Below is a small trained network, with its code and all its weights. Each question gives an input and a class and asks what happens when units are switched off, that is, made to give their printed mean instead of their output.

import numpy as np


def w(rows, s, z=0):
    codes = np.array(rows[::2]) - 128.0
    scale = np.full(codes.shape[1], s)
    scale[-1] = z or s
    return codes * scale


def f(y):
    return np.maximum(y, 0)


def log_softmax(a):
    a = a - a.max(-1, keepdims=True)
    return a - np.log(np.exp(a).sum(-1, keepdims=True))


def net(x, mask):
    res = np.array(x, float).reshape(1, 8) / 4 @ E
    y = f(res @ A[0][:, :-1].T + A[0][:, -1])
    res = res + np.where(mask, y, B[0][:, -1]) @ B[0][:, :-1]
    return log_softmax(res[-1] @ U[:, :-1].T + U[:, -1])


A, B = {}, {}
E = w([
[122,126,125,132,129,128,131,131,131,127,124,125],'x0',
[128,246,57,74,115,107,155,117,74,183,106,104],'x1',
[171,95,150,153,89,57,134,210,46,133,79,162],'x2',
[121,120,82,192,34,216,122,81,107,169,137,229],'x3',
[107,111,211,32,210,155,131,128,115,234,114,226],'x4',
[66,200,165,198,128,32,59,115,156,147,155,175],'x5',
[143,20,58,101,115,24,121,35,143,181,132,123],'x6',
[100,129,89,127,220,115,130,57,23,1,131,212],'x7',
],0.0073)
A[0] = w([
[167,169,105,142,134,109,129,131,116,138,81,119,71],'N1',
[76,157,106,106,163,184,123,37,204,121,181,91,54],'N2',
[154,138,164,113,88,141,96,111,148,151,117,95,54],'N3',
[146,134,128,147,92,154,132,94,105,142,139,162,65],'N4',
[136,55,205,186,146,141,109,131,191,86,139,172,46],'N5',
[115,113,183,55,189,153,141,123,113,205,103,199,50],'N6',
[125,135,163,105,191,83,128,137,142,107,119,62,38],'N7',
[109,118,132,116,129,136,139,140,135,151,142,145,75],'N8',
[127,248,66,73,116,114,160,105,74,183,81,111,63],'N9',
[146,141,89,85,112,152,133,127,104,133,100,113,110],'N10',
[138,49,168,122,124,176,111,135,134,90,102,115,107],'N11',
[111,125,190,89,159,136,108,131,103,199,129,167,62],'N12',
[118,99,147,127,76,130,129,179,215,184,116,103,58],'N13',
[106,173,179,157,119,71,83,100,133,138,149,142,34],'N14',
[154,133,145,137,111,136,109,137,151,170,125,101,35],'N15',
[110,157,134,147,142,163,134,184,133,110,137,140,47],'N16',
[139,109,143,140,114,129,137,107,125,106,101,100,63],'N17',
[108,110,128,118,187,129,137,73,62,41,106,177,47],'N18',
[176,94,152,160,85,53,135,211,36,137,50,166,62],'N19',
[163,65,92,68,136,210,203,139,106,111,94,97,49],'N20',
[142,123,154,96,154,134,121,132,120,163,158,160,35],'N21',
[150,107,112,127,120,85,143,83,144,147,133,123,47],'N22',
[135,121,127,114,120,138,151,124,122,122,127,124,102],'N23',
[173,127,157,122,88,140,150,166,165,199,121,85,72],'N24',
[111,133,105,136,167,153,131,110,171,134,120,117,83],'N25',
[133,131,94,142,94,153,123,113,130,151,143,161,54],'N26',
[92,126,107,183,46,169,134,114,126,145,108,183,72],'N27',
[122,122,130,147,117,131,151,128,105,149,161,134,66],'N28',
[109,120,96,135,177,128,128,122,92,93,141,152,14],'N29',
[162,145,145,128,124,135,106,106,120,126,138,126,94],'N30',
[127,138,179,61,178,51,136,175,144,102,130,67,61],'N31',
[127,120,156,138,103,133,126,160,186,191,133,100,49],'N32',
[146,144,72,198,76,119,122,122,115,63,141,48,5],'N33',
[50,188,156,173,134,56,49,122,160,145,147,174,72],'N34',
[144,124,115,134,130,127,125,137,133,135,136,141,89],'N35',
[149,75,111,114,98,85,117,56,162,173,120,134,78],'N36',
[156,95,124,105,126,177,173,126,114,116,107,91,55],'N37',
[142,93,91,109,123,89,121,101,135,143,152,135,40],'N38',
[141,113,149,160,116,102,137,142,88,138,102,130,69],'N39',
[114,202,188,133,122,207,115,179,115,96,118,130,63],'N40',
[125,123,125,142,82,187,118,100,104,183,140,204,71],'N41',
[130,190,111,101,111,110,146,114,111,153,117,127,69],'N42',
[147,135,116,126,78,148,132,121,117,129,166,165,72],'N43',
[69,150,137,192,147,85,136,125,148,157,113,149,48],'N44',
[142,137,115,124,159,115,127,99,105,77,133,169,19],'N45',
[133,182,163,168,145,190,148,184,107,81,153,133,64],'N46',
[132,56,71,112,135,66,113,70,107,155,151,115,48],'N47',
],0.013,0.023)
B[0] = w([
[107,95,114,138,89,131,116,111,134,116,146,133,141],'N1',
[106,123,149,46,113,227,146,140,175,117,157,174,214],'N2',
[108,167,121,130,142,129,129,107,103,124,128,153,138],'N3',
[131,118,105,132,162,142,114,138,117,121,90,117,143],'N4',
[96,45,169,157,124,118,173,174,80,150,198,66,182],'N5',
[137,145,100,177,66,82,157,144,213,27,128,92,225],'N6',
[152,81,61,158,170,191,107,124,113,116,68,102,164],'N7',
[115,124,129,138,105,134,128,128,122,110,124,128,130],'N8',
[77,35,180,167,141,109,149,160,85,145,203,101,254],'N9',
[151,137,160,164,141,111,124,136,128,140,148,135,190],'N10',
[131,113,161,165,140,102,152,150,111,158,178,96,204],'N11',
[125,147,121,176,93,100,138,125,185,68,128,106,190],'N12',
[71,170,80,131,121,106,99,112,79,124,139,170,209],'N13',
[187,122,125,131,66,132,99,107,104,145,118,143,149],'N14',
[88,167,102,135,133,136,115,97,71,123,151,180,133],'N15',
[94,105,110,106,108,78,132,135,160,130,92,136,138],'N16',
[125,98,123,128,87,143,110,137,128,106,108,119,129],'N17',
[51,224,70,137,114,106,81,122,50,131,144,169,219],'N18',
[96,149,145,34,134,232,148,99,208,126,178,160,245],'N19',
[231,151,159,126,44,119,51,115,101,161,142,147,211],'N20',
[104,137,71,165,90,124,139,132,163,89,143,131,132],'N21',
[97,130,119,97,89,112,139,119,134,123,83,140,139],'N22',
[144,149,141,117,142,115,122,141,121,125,118,107,133],'N23',
[87,192,105,135,131,106,109,110,72,106,131,183,219],'N24',
[130,125,137,95,137,143,133,145,138,124,135,155,141],'N25',
[127,114,85,143,110,147,108,136,100,105,104,99,140],'N26',
[154,107,84,126,205,165,107,128,111,100,90,70,199],'N27',
[124,121,110,134,124,136,117,124,127,127,113,115,128],'N28',
[81,183,91,122,115,123,106,121,67,149,151,157,133],'N29',
[128,138,131,136,125,138,123,141,140,130,122,144,128],'N30',
[162,79,57,146,193,204,102,107,94,107,76,84,227],'N31',
[80,179,104,103,129,121,120,102,60,111,151,163,175],'N32',
[128,151,113,207,77,77,159,150,223,3,141,112,186],'N33',
[237,141,157,106,59,135,106,139,94,145,145,140,234],'N34',
[120,112,120,110,111,128,129,128,123,122,128,136,128],'N35',
[108,126,159,112,154,88,167,145,139,151,62,127,205],'N36',
[185,140,150,124,97,124,117,123,116,124,121,162,155],'N37',
[95,134,141,128,109,73,150,119,153,142,76,140,138],'N38',
[132,116,112,105,110,162,126,114,131,135,130,133,138],'N39',
[102,90,144,78,130,56,151,101,149,186,41,139,211],'N40',
[157,105,75,142,196,178,97,120,111,103,87,78,199],'N41',
[123,80,157,146,117,117,127,129,98,120,159,116,156],'N42',
[140,116,99,126,181,129,117,144,108,110,104,110,142],'N43',
[186,143,136,124,96,123,137,122,100,144,109,128,142],'N44',
[56,186,90,126,136,134,101,115,76,158,162,172,135],'N45',
[111,96,128,88,119,72,153,100,159,190,64,140,194],'N46',
[97,110,169,94,121,80,153,141,156,193,38,124,198],'N47',
],0.012,0.0081)
U = w([
[34,209,72,129,139,89,92,109,44,127,129,159,111],'0',
[119,135,104,189,99,73,141,129,218,29,113,98,113],'1',
[82,85,147,73,147,50,139,111,151,208,2,124,108],'2',
[160,74,57,144,217,188,88,113,82,109,60,76,110],'3',
[251,145,162,111,76,111,86,114,81,167,146,138,119],'4',
[54,23,183,169,156,104,145,146,72,159,230,83,110],'5',
[74,138,137,6,143,227,134,107,204,120,180,153,112],'6',
[120,151,128,144,178,113,124,111,142,148,126,131,252],'7',
],0.0078,0.033)

Each question gives the input, the list of numbers given to net, and the class t.
The units are the neurons (one row each of A and B). Each row of codes is followed by its name. A weight is (code - 128) times the scale printed after its matrix; where a second scale follows, it is the last column's (A, B and U).
mask holds one flag per neuron, in row order. A switched-off neuron (its flag False) gives its mean, the last column of its row in B, instead of its output. The means were averaged over made-up inputs and are rounded, as every weight is.
A unit's drop is (log p(t) with every unit on - log p(t) with that unit switched off) / (log p(t) with every unit on - log p(t) with every unit switched off).
The circuit of an input: a set's keep is (log p(t) with only the set's units on - log p(t) with every unit switched off) / (log p(t) with every unit on - log p(t) with every unit switched off). Starting from the 12 units with the biggest drops (on a tie, the unit counted first), units are removed one at a time, each time the one whose removal leaves the highest keep (on an exact tie, the one counted first), for as long as the keep stays at least 0.8.
circuit, biggest first: the units of the circuit, biggest drop first
most important unit: the unit with the biggest drop
top k neurons: the k neurons with the biggest drops, biggest first
drop when u is switched off: that unit's drop, to one decimal
input [5,-7,-2,6,4,2,-2,-4], class 5: most important unit -> N5
input [5,4,-7,8,-6,3,-8,1], class 2: top 2 neurons -> [N40 N46]
input [-8,-4,-8,-6,-2,0,3,8], class 0: top 2 neurons -> [N18 N19]
input [5,2,-6,6,0,3,-2,1], class 3: circuit, biggest first -> [N41 N27]
input [-2,-5,-5,-3,1,5,2,-4], class 4: top 3 neurons -> [N34 N19 N9]
input [0,5,2,7,8,-4,-1,-6], class 1: top 2 neurons -> [N6 N12]
input [5,7,-7,-6,4,8,2,-8], class 0: top 2 neurons -> [N13 N32]
input [5,6,-6,-4,6,-4,5,7], class 0: top 2 neurons -> [N18 N19]
input [1,-6,0,-6,-4,-2,-5,4], class 3: top 3 neurons -> [N9 N31 N7]
input [0,6,0,-6,2,0,-5,-3], class 3: top 2 neurons -> [N31 N7]
input [4,3,-4,4,1,3,-6,1], class 2: circuit, biggest first -> [N40 N46]
input [-2,1,-2,3,-8,-8,-6,6], class 1: top 2 neurons -> [N33 N34]
input [-3,-8,-3,-1,-7,3,5,-7], class 5: top 2 neurons -> [N5 N18]
input [1,3,-3,0,-5,-1,-2,7], class 0: circuit, biggest first -> [N18]
input [-2,5,0,8,8,1,-8,5], class 1: top 2 neurons -> [N6 N12]
input [-3,6,8,7,-7,4,-1,3], class 6: top 2 neurons -> [N19 N6]
input [-1,-6,1,-7,-1,1,8,-1], class 2: top 2 neurons -> [N47 N36]
input [-3,6,-5,-6,5,6,-2,-3], class 3: top 3 neurons -> [N31 N7 N20]
input [-1,1,-5,2,-2,1,6,-4], class 2: top 3 neurons -> [N36 N19 N47]
input [-8,0,-6,7,-4,-3,6,-8], class 0: circuit, biggest first -> [N13]
input [1,1,3,-7,-1,-4,5,1], class 3: drop when N31 is switched off -> 0.5
input [6,2,0,2,-6,7,-8,-1], class 2: drop when N40 is switched off -> 0.5
input [1,5,-2,-3,-4,8,4,4], class 4: drop when N34 is switched off -> 0.3
input [2,0,-3,3,4,-7,1,7], class 0: drop when N14 is switched off -> 0.0
